Here is a tiny trained network, its code and every weight. The questions are about switching its units off for an input and a target symbol, where a switched-off unit gives its printed mean instead of its output.

import numpy as np


def w(rows, s, z=0):
    codes = np.array(rows[::2]) - 128.0
    scale = np.full(codes.shape[1], s)
    scale[-1] = z or s
    return codes * scale


def norm(h):
    return h / np.sqrt((h * h).mean(-1, keepdims=True) + 1e-5)


def f(y):
    return np.maximum(y, 0)


def softmax(a):
    e = np.exp(a - a.max(-1, keepdims=True))
    return e / e.sum(-1, keepdims=True)


def log_softmax(a):
    a = a - a.max(-1, keepdims=True)
    return a - np.log(np.exp(a).sum(-1, keepdims=True))


def net(x, mask):
    ids = ['Ωβγδζμξπ'.index(c) for c in x.split()]
    T = len(ids)
    res = E[ids] + P[:T]
    r = norm(res)
    for j in range(3):
        rows = slice(3 * j, 3 * j + 3)
        q, k, v = (r @ M[0][rows].T for M in (Q, K, V))
        z = softmax(np.where(np.tri(T) > 0, q @ k.T / 3**0.5, -1e9)) @ v
        o = O[0][rows]
        res = res + np.where(mask[j], z, o[:, -1]) @ o[:, :-1]
    y = f(norm(res) @ A[0][:, :-1].T + A[0][:, -1])
    res = res + np.where(mask[3:19], y, B[0][:, -1]) @ B[0][:, :-1]
    return log_softmax(norm(res)[-1] @ U[:, :-1].T + U[:, -1])


Q, K, V, O, A, B = {}, {}, {}, {}, {}, {}
E = w([
[192,3,122,33,176,134,86,239,98],'Ω',
[111,209,179,16,118,78,62,164,192],'β',
[93,108,115,119,120,231,66,48,64],'γ',
[144,196,148,221,158,138,175,89,106],'δ',
[211,202,112,159,136,120,147,88,117],'ζ',
[153,136,148,168,193,156,137,49,119],'μ',
[86,71,184,196,63,87,133,72,117],'ξ',
[162,199,159,154,160,115,165,58,178],'π',
],0.021)
P = w([
[62,77,62,2,150,53,141,168,77],'0',
[107,81,48,168,197,75,69,113,195],'1',
[113,91,105,157,175,87,66,106,165],'2',
[141,121,109,164,151,87,71,112,146],'3',
[167,142,108,166,118,79,78,106,146],'4',
[174,154,127,162,112,82,79,111,143],'5',
[166,148,142,162,129,100,91,112,139],'6',
[180,154,143,169,114,100,96,107,136],'7',
[180,151,155,166,116,107,108,104,133],'8',
[192,155,147,166,102,113,113,100,137],'9',
[180,153,165,164,119,121,121,106,136],'10',
[180,146,180,171,123,125,126,98,129],'11',
],0.0094)
Q[0] = w([
[159,143,157,111,164,94,149,122,109],'H1',
[111,107,157,152,107,129,76,101,107],'H1',
[80,104,131,103,61,172,132,172,138],'H1',
[82,35,159,120,5,145,128,192,114],'H2',
[140,113,138,157,154,103,134,117,163],'H2',
[103,118,156,95,78,143,77,184,160],'H2',
[87,131,113,91,120,132,88,136,114],'H3',
[165,162,127,154,193,129,151,75,160],'H3',
[155,169,132,137,186,78,112,108,106],'H3',
],0.014)
K[0] = w([
[92,119,138,64,107,13,121,138,114],'H1',
[43,116,163,169,62,140,124,114,43],'H1',
[119,106,92,177,113,184,2,206,190],'H1',
[211,118,187,243,131,181,78,128,196],'H2',
[182,114,164,123,145,104,198,147,108],'H2',
[155,110,144,158,101,125,117,196,197],'H2',
[172,203,151,135,138,229,95,142,139],'H3',
[54,159,118,75,146,73,196,99,56],'H3',
[109,91,91,40,133,89,209,130,124],'H3',
],0.0089)
V[0] = w([
[12,145,165,210,133,117,99,86,79],'H1',
[142,123,70,181,105,199,147,110,177],'H1',
[38,251,146,129,112,119,105,129,135],'H1',
[138,168,87,127,63,212,70,209,144],'H2',
[62,150,118,123,115,234,72,2,195],'H2',
[160,210,97,140,138,129,126,131,65],'H2',
[140,147,47,88,215,192,155,117,111],'H3',
[45,225,45,88,138,93,197,104,171],'H3',
[143,157,98,135,175,108,42,134,202],'H3',
],0.0093)
O[0] = w([
[103,121,92,100,131,96,141,228,168,208],'H1',
[45,162,129,82,137,101,84,169,79,96],'H1',
[143,81,75,100,166,104,152,172,98,160],'H1',
[172,109,181,177,153,151,56,172,124,2],'H2',
[152,120,189,129,201,154,160,84,111,112],'H2',
[131,150,106,169,158,112,71,73,163,186],'H2',
[2,200,84,148,117,101,155,101,111,196],'H3',
[146,106,99,162,110,52,192,84,75,183],'H3',
[65,49,171,103,42,161,147,99,187,130],'H3',
],0.0099,0.008)
A[0] = w([
[161,226,132,166,109,181,139,124,96,169],'N1',
[16,52,87,131,108,136,80,84,174,134],'N2',
[112,113,171,88,145,177,101,66,135,125],'N3',
[145,131,129,197,28,142,185,69,145,56],'N4',
[188,82,221,141,133,212,56,167,154,170],'N5',
[15,192,114,126,61,93,55,180,182,2],'N6',
[86,18,104,114,99,107,117,148,93,95],'N7',
[169,97,145,120,116,155,120,98,90,191],'N8',
[72,116,63,14,104,135,38,169,89,191],'N9',
[173,65,40,35,191,150,124,150,93,56],'N10',
[250,77,188,133,37,119,139,170,181,171],'N11',
[137,188,165,142,233,78,138,110,172,18],'N12',
[178,157,37,144,105,118,172,32,127,158],'N13',
[152,136,230,151,145,173,85,141,124,97],'N14',
[179,146,110,137,184,168,162,181,148,84],'N15',
[67,190,156,211,220,131,148,83,61,227],'N16',
],0.011,0.0032)
B[0] = w([
[94,47,109,64,125,160,122,110,142,175],'N1',
[133,116,136,138,58,80,169,212,151,198],'N2',
[147,181,153,168,168,137,127,142,105,172],'N3',
[103,93,157,106,113,110,129,162,114,185],'N4',
[176,141,133,103,201,153,104,71,157,182],'N5',
[93,50,85,133,99,103,166,175,90,189],'N6',
[51,100,78,90,88,78,132,176,92,163],'N7',
[83,129,101,149,171,116,121,152,147,152],'N8',
[72,64,123,173,77,52,192,178,106,203],'N9',
[85,140,155,139,11,78,156,169,132,170],'N10',
[131,166,142,177,195,196,112,111,103,210],'N11',
[118,98,105,111,91,154,107,193,39,174],'N12',
[107,136,200,174,143,159,106,177,135,254],'N13',
[162,143,112,145,148,174,127,65,96,149],'N14',
[133,161,131,136,25,112,130,108,136,146],'N15',
[192,127,133,89,137,149,82,104,149,252],'N16',
],0.012)
U = w([
[71,66,114,70,30,97,128,173,120,152],'Ω',
[96,85,194,216,206,146,139,190,133,40],'β',
[162,102,59,84,192,175,112,56,177,254],'γ',
[116,194,25,179,183,68,134,132,130,103],'δ',
[98,141,141,185,52,94,34,62,169,107],'ζ',
[12,199,101,95,125,195,176,96,195,138],'μ',
[181,186,109,165,52,185,191,149,178,111],'ξ',
[191,63,119,146,133,74,254,24,120,112],'π',
],0.0088,0.0084)

Each question gives the input, a string of symbols that net reads in full, and the target symbol t.
The units are the heads (3 rows each of Q, K, V and O) and the neurons (one row each of A and B). Each row of codes is followed by its name. A weight is (code - 128) times the scale printed after its matrix; where a second scale follows, it is the last column's (O, A, B and U).
mask holds one flag per unit, heads first, then neurons. A switched-off unit (its flag False) gives its mean, the last column of its rows in O or B, instead of its output. The means were averaged over made-up inputs and are rounded, as every weight is.
A unit's drop is (log p(t) with every unit on - log p(t) with that unit switched off) / (log p(t) with every unit on - log p(t) with every unit switched off).
The circuit of an input: a set's keep is (log p(t) with only the set's units on - log p(t) with every unit switched off) / (log p(t) with every unit on - log p(t) with every unit switched off). Starting from the 12 units with the biggest drops (on a tie, the unit counted first), units are removed one at a time, each time the one whose removal leaves the highest keep (on an exact tie, the one counted first), for as long as the keep stays at least 0.8.
circuit, biggest first: the units of the circuit, biggest drop first
unit that matters most: the unit with the biggest drop
top k neurons: the k neurons with the biggest drops, biggest first
heads that matter: for each layer, one digit per head in row order, 1 if its drop is at least 0.15 and else 0, layers parted by /
drop of u: that unit's drop, to one decimal
input ξ δ β Ω ζ Ω γ ζ Ω, target γ: circuit, biggest first => [H1; N5; H3]
input γ ζ β δ ξ δ β γ π π β β, target γ: unit that matters most => H2
input Ω γ Ω, target β: top 4 neurons => [N5; N11; N9; N3]
input β β γ β, target γ: top 2 neurons => [N13; N5]
input μ μ μ ζ δ Ω β π, target μ: circuit, biggest first => [H2; H3; N9]
input δ δ ζ ζ π ξ π, target δ: circuit, biggest first => [H3; H1; N9]
input ξ π γ Ω γ γ, target γ: circuit, biggest first => [H2; N16]
input π δ γ ξ γ δ, target π: circuit, biggest first => [H3; H1]
input ζ δ δ δ ζ β μ γ δ γ π δ, target ζ: circuit, biggest first => [H2; H1; N16]
input π γ Ω Ω β Ω, target γ: heads that matter => 101
input δ δ β ξ Ω π ζ π ξ γ ζ, target δ: circuit, biggest first => [H3; H2; N9]
input Ω δ ξ μ, target Ω: heads that matter => 000
input β δ δ π, target β: heads that matter => 001
input ξ π δ, target ξ: heads that matter => 011
input Ω γ ζ ζ β ξ δ, target Ω: heads that matter => 010
input δ γ δ Ω γ ζ μ, target δ: unit that matters most => H3
input Ω δ π δ ξ δ δ π, target Ω: heads that matter => 000
input Ω ξ β γ β ζ γ, target β: top 4 neurons => [N3; N9; N5; N2]
input γ ξ δ, target γ: heads that matter => 010
input Ω δ γ γ δ γ δ π μ Ω, target β: top 3 neurons => [N3; N5; N11]
input γ μ ζ Ω γ γ π δ γ δ δ μ, target γ: unit that matters most => N16
input Ω γ δ π ζ ζ, target Ω: heads that matter => 010
input ζ γ Ω ξ π μ π Ω π ζ, target ζ: drop of H2 => 0.2
input ξ ζ μ β β π δ Ω ζ δ, target ξ: drop of N15 => 0.6
